Below is a small trained network, with its code and all its weights. Each question gives an input and a target symbol and asks what happens when units are switched off, that is, made to give their printed mean instead of their output.

import numpy as np


def w(rows, s, z=0):
    codes = np.array(rows[::2]) - 128.0
    scale = np.full(codes.shape[1], s)
    scale[-1] = z or s
    return codes * scale


def f(y):
    return np.maximum(y, 0)


def softmax(a):
    e = np.exp(a - a.max(-1, keepdims=True))
    return e / e.sum(-1, keepdims=True)


def log_softmax(a):
    a = a - a.max(-1, keepdims=True)
    return a - np.log(np.exp(a).sum(-1, keepdims=True))


def net(x, mask):
    ids = ['αδζθλξπφω'.index(c) for c in x.split()]
    T = len(ids)
    res = E[ids] + P[:T]
    u = 0
    for l in range(2):
        r = res
        for j in range(2):
            rows = slice(2 * j, 2 * j + 2)
            q, k, v = (r @ M[l][rows].T for M in (Q, K, V))
            z = softmax(np.where(np.tri(T) > 0, q @ k.T / 2**0.5, -1e9)) @ v
            o = O[l][rows]
            res = res + np.where(mask[u + j], z, o[:, -1]) @ o[:, :-1]
        u += 2
        y = f(res @ A[l][:, :-1].T + A[l][:, -1])
        res = res + np.where(mask[u : u + 8], y, B[l][:, -1]) @ B[l][:, :-1]
        u += 8
    return log_softmax(res[-1] @ U[:, :-1].T + U[:, -1])


Q, K, V, O, A, B = {}, {}, {}, {}, {}, {}
E = w([
[92,129,49,144,2,104,197,209,129,120,156],'α',
[160,184,169,90,137,109,22,23,157,56,110],'δ',
[162,162,61,163,166,16,192,104,146,207,141],'ζ',
[88,88,146,59,153,171,82,71,225,179,145],'θ',
[104,126,211,220,103,106,163,82,114,129,123],'λ',
[28,121,39,179,181,203,192,81,121,169,173],'ξ',
[114,117,140,197,209,69,89,98,159,100,245],'π',
[134,204,137,176,105,159,228,113,125,32,147],'φ',
[118,158,222,168,138,105,186,144,178,113,153],'ω',
],0.0079)
P = w([
[75,82,86,144,158,129,103,145,150,66,3],'0',
[129,168,103,69,111,180,85,149,23,164,146],'1',
[154,188,108,144,179,214,85,196,101,138,50],'2',
[54,139,117,114,158,127,83,151,84,104,61],'3',
[81,170,65,94,21,129,73,79,176,150,239],'4',
[168,198,148,111,69,200,104,89,86,202,179],'5',
],0.0049)
Q[0] = w([
[136,124,217,148,200,142,186,170,50,74,47],'L0H1',
[179,142,178,128,153,193,141,45,116,184,201],'L0H1',
[255,118,172,146,26,94,208,121,124,166,143],'L0H2',
[143,126,190,144,158,163,214,172,57,124,28],'L0H2',
],0.024)
K[0] = w([
[128,69,118,182,184,124,153,144,218,43,7],'L0H1',
[206,181,148,172,205,216,103,144,130,184,125],'L0H1',
[185,207,128,138,123,224,114,182,93,216,48],'L0H2',
[101,111,71,214,156,109,146,143,233,92,6],'L0H2',
],0.022)
V[0] = w([
[113,92,187,183,128,105,132,211,153,126,252],'L0H1',
[109,41,86,102,203,125,63,142,107,198,124],'L0H1',
[137,142,10,162,142,223,198,123,83,97,130],'L0H2',
[164,212,112,31,210,79,212,151,196,105,153],'L0H2',
],0.012)
O[0] = w([
[73,138,159,50,211,94,129,141,10,69,122,172],'L0H1',
[170,91,95,102,162,113,177,45,196,27,131,144],'L0H1',
[93,80,94,47,106,44,186,136,126,82,99,6],'L0H2',
[158,2,96,175,93,140,78,174,91,77,184,163],'L0H2',
],0.0056,0.0014)
A[0] = w([
[176,221,234,122,75,83,252,58,101,66,78,48],'L0N1',
[122,181,117,183,81,13,197,188,124,200,118,124],'L0N2',
[116,76,90,73,16,114,88,253,126,164,59,10],'L0N3',
[79,168,172,146,61,130,157,250,116,79,131,93],'L0N4',
[205,112,37,199,194,9,135,145,125,214,167,140],'L0N5',
[192,123,150,112,171,125,216,208,122,128,68,83],'L0N6',
[45,32,2,109,205,181,211,90,116,209,148,17],'L0N7',
[150,20,81,66,165,169,69,97,188,207,154,121],'L0N8',
],0.0074,0.0013)
B[0] = w([
[156,156,173,91,205,49,118,149,174,164,102,206],'L0N1',
[81,141,69,115,76,148,145,117,78,169,102,230],'L0N2',
[116,163,62,92,128,105,72,178,249,138,142,186],'L0N3',
[78,66,108,148,107,122,118,160,80,151,108,254],'L0N4',
[100,150,104,113,156,62,131,84,80,187,134,180],'L0N5',
[105,79,108,98,113,103,119,98,113,106,136,156],'L0N6',
[182,171,108,185,119,254,173,94,123,147,152,231],'L0N7',
[93,143,148,83,210,121,138,178,78,151,103,234],'L0N8',
],0.0097,0.0034)
Q[1] = w([
[168,89,137,201,250,149,130,140,134,65,64],'L1H1',
[208,70,106,117,141,164,253,123,197,140,108],'L1H1',
[105,224,204,155,158,247,80,102,105,144,217],'L1H2',
[152,164,194,131,206,122,129,178,200,47,45],'L1H2',
],0.015)
K[1] = w([
[56,104,85,185,200,136,61,126,177,38,67],'L1H1',
[167,22,72,97,188,201,155,195,145,145,65],'L1H1',
[115,120,235,182,135,252,76,103,123,120,167],'L1H2',
[80,81,141,142,214,92,123,110,229,39,44],'L1H2',
],0.015)
V[1] = w([
[101,138,163,55,143,132,135,132,112,168,101],'L1H1',
[104,167,166,185,131,53,135,134,143,148,166],'L1H1',
[117,142,149,110,121,165,146,165,166,97,160],'L1H2',
[108,147,245,129,129,162,157,113,125,100,103],'L1H2',
],0.011)
O[1] = w([
[176,140,142,172,144,126,59,164,99,159,1,241],'L1H1',
[204,103,149,149,222,146,180,213,101,160,70,155],'L1H1',
[25,124,108,183,147,157,60,99,131,115,159,93],'L1H2',
[54,183,236,143,92,120,75,201,186,228,205,4],'L1H2',
],0.0038,0.0031)
A[1] = w([
[169,53,188,112,48,98,193,116,186,59,125,22],'L1N1',
[80,80,217,212,97,149,135,213,53,60,141,47],'L1N2',
[221,141,181,140,107,96,5,101,200,68,137,104],'L1N3',
[154,122,207,179,218,74,151,145,92,75,198,139],'L1N4',
[108,104,157,61,166,39,97,116,117,80,122,5],'L1N5',
[158,84,159,211,57,100,165,162,176,159,164,107],'L1N6',
[89,77,129,40,162,178,91,113,133,116,152,128],'L1N7',
[97,139,90,165,67,159,157,192,128,151,119,134],'L1N8',
],0.011,0.0016)
B[1] = w([
[191,21,209,65,76,163,42,37,172,148,152,148],'L1N1',
[49,170,254,93,125,85,176,65,69,9,160,227],'L1N2',
[138,236,59,104,8,132,52,108,109,53,102,183],'L1N3',
[206,120,82,151,192,121,70,239,191,86,198,237],'L1N4',
[97,129,64,201,117,114,159,44,132,184,215,184],'L1N5',
[145,192,82,168,112,214,183,111,82,106,98,160],'L1N6',
[160,148,188,117,139,130,151,182,155,166,16,193],'L1N7',
[109,57,184,164,86,161,124,179,157,143,168,254],'L1N8',
],0.0086,0.0067)
U = w([
[133,148,79,151,170,86,189,57,32,138,92,162],'α',
[130,148,226,43,175,148,115,151,175,214,50,250],'δ',
[145,201,123,106,67,133,54,93,138,78,119,90],'ζ',
[80,44,105,100,61,130,101,198,115,134,130,105],'θ',
[84,104,152,91,115,80,102,55,160,182,176,62],'λ',
[78,127,207,111,114,117,152,120,72,57,151,117],'ξ',
[143,127,142,240,108,252,203,77,128,159,174,70],'π',
[150,119,116,152,192,97,91,168,164,106,204,169],'φ',
[215,49,184,111,105,163,98,91,115,86,127,47],'ω',
],0.0036,0.0027)

Each question gives the input, a string of symbols that net reads in full, and the target symbol t.
The units are the heads (2 rows each of Q, K, V and O) and the neurons (one row each of A and B). Each row of codes is followed by its name. A weight is (code - 128) times the scale printed after its matrix; where a second scale follows, it is the last column's (O, A, B and U).
mask holds one flag per unit, layer by layer, with each layer's heads first. A switched-off unit (its flag False) gives its mean, the last column of its rows in O or B, instead of its output. The means were averaged over made-up inputs and are rounded, as every weight is.
A unit's drop is (log p(t) with every unit on - log p(t) with that unit switched off) / (log p(t) with every unit on - log p(t) with every unit switched off).
The circuit of an input: a set's keep is (log p(t) with only the set's units on - log p(t) with every unit switched off) / (log p(t) with every unit on - log p(t) with every unit switched off). Starting from the 12 units with the biggest drops (on a tie, the unit counted first), units are removed one at a time, each time the one whose removal leaves the highest keep (on an exact tie, the one counted first), for as long as the keep stays at least 0.8.
circuit, biggest first: the units of the circuit, biggest drop first
unit that matters most: the unit with the biggest drop
top k neurons: the k neurons with the biggest drops, biggest first
top k neurons in layer l: the k neurons of layer l with the biggest drops, biggest first
heads that matter: for each layer, one digit per head in row order, 1 if its drop is at least 0.15 and else 0, layers parted by /
drop of u: that unit's drop, to one decimal
input θ δ ζ ω λ, target π: circuit, biggest first : [L0H1; L1N6; L0N8]
input θ λ α ζ θ, target δ: circuit, biggest first : [L0N8; L1N7]
input ω π ξ θ ω ω, target λ: top 4 neurons : [L1N5; L0N1; L1N1; L0N7]
input ω θ ω ζ π φ, target ξ: circuit, biggest first : [L1N2; L0H1; L0H2; L0N4]
input λ ω θ ω, target δ: circuit, biggest first : [L0H2; L0N1; L1H1]
input ω ω ω ζ λ α, target θ: heads that matter : 10 / 00
input λ ω ω ω π φ, target ξ: top 2 neurons : [L1N2; L0N4]
input π ω δ ω ω ω, target π: circuit, biggest first : [L0H1; L1N6; L0N8]
input θ π α ξ, target π: circuit, biggest first : [L0N7]
input ζ δ λ, target ω: top 3 neurons : [L0N7; L1N1; L0N5]
input ζ θ ω, target ω: heads that matter : 01 / 01
input π ω ω ω, target φ: top 2 neurons in layer 1 : [L1N4; L1N5]
input θ θ ζ ω λ, target ζ: top 2 neurons : [L1N3; L0N8]
input φ π ω ω ω, target φ: unit that matters most : L0H1
input α ω φ, target α: top 2 neurons : [L0N3; L0N1]
input δ ω ζ ξ α λ, target ω: heads that matter : 01 / 01
input ζ δ ξ θ θ λ, target λ: top 4 neurons : [L0N1; L1N5; L1N1; L0N7]
input ξ π ω π λ, target φ: top 2 neurons : [L1N4; L0N1]
input ξ ζ θ π π, target φ: top 2 neurons : [L1N4; L0N2]
input ω ξ φ δ φ, target λ: unit that matters most : L0H2
input λ α ω φ λ, target α: drop of L1H2 : 0.6
input α ω θ ω, target α: drop of L1H2 : 0.5
input δ θ ω ω, target π: drop of L0N8 : 0.1
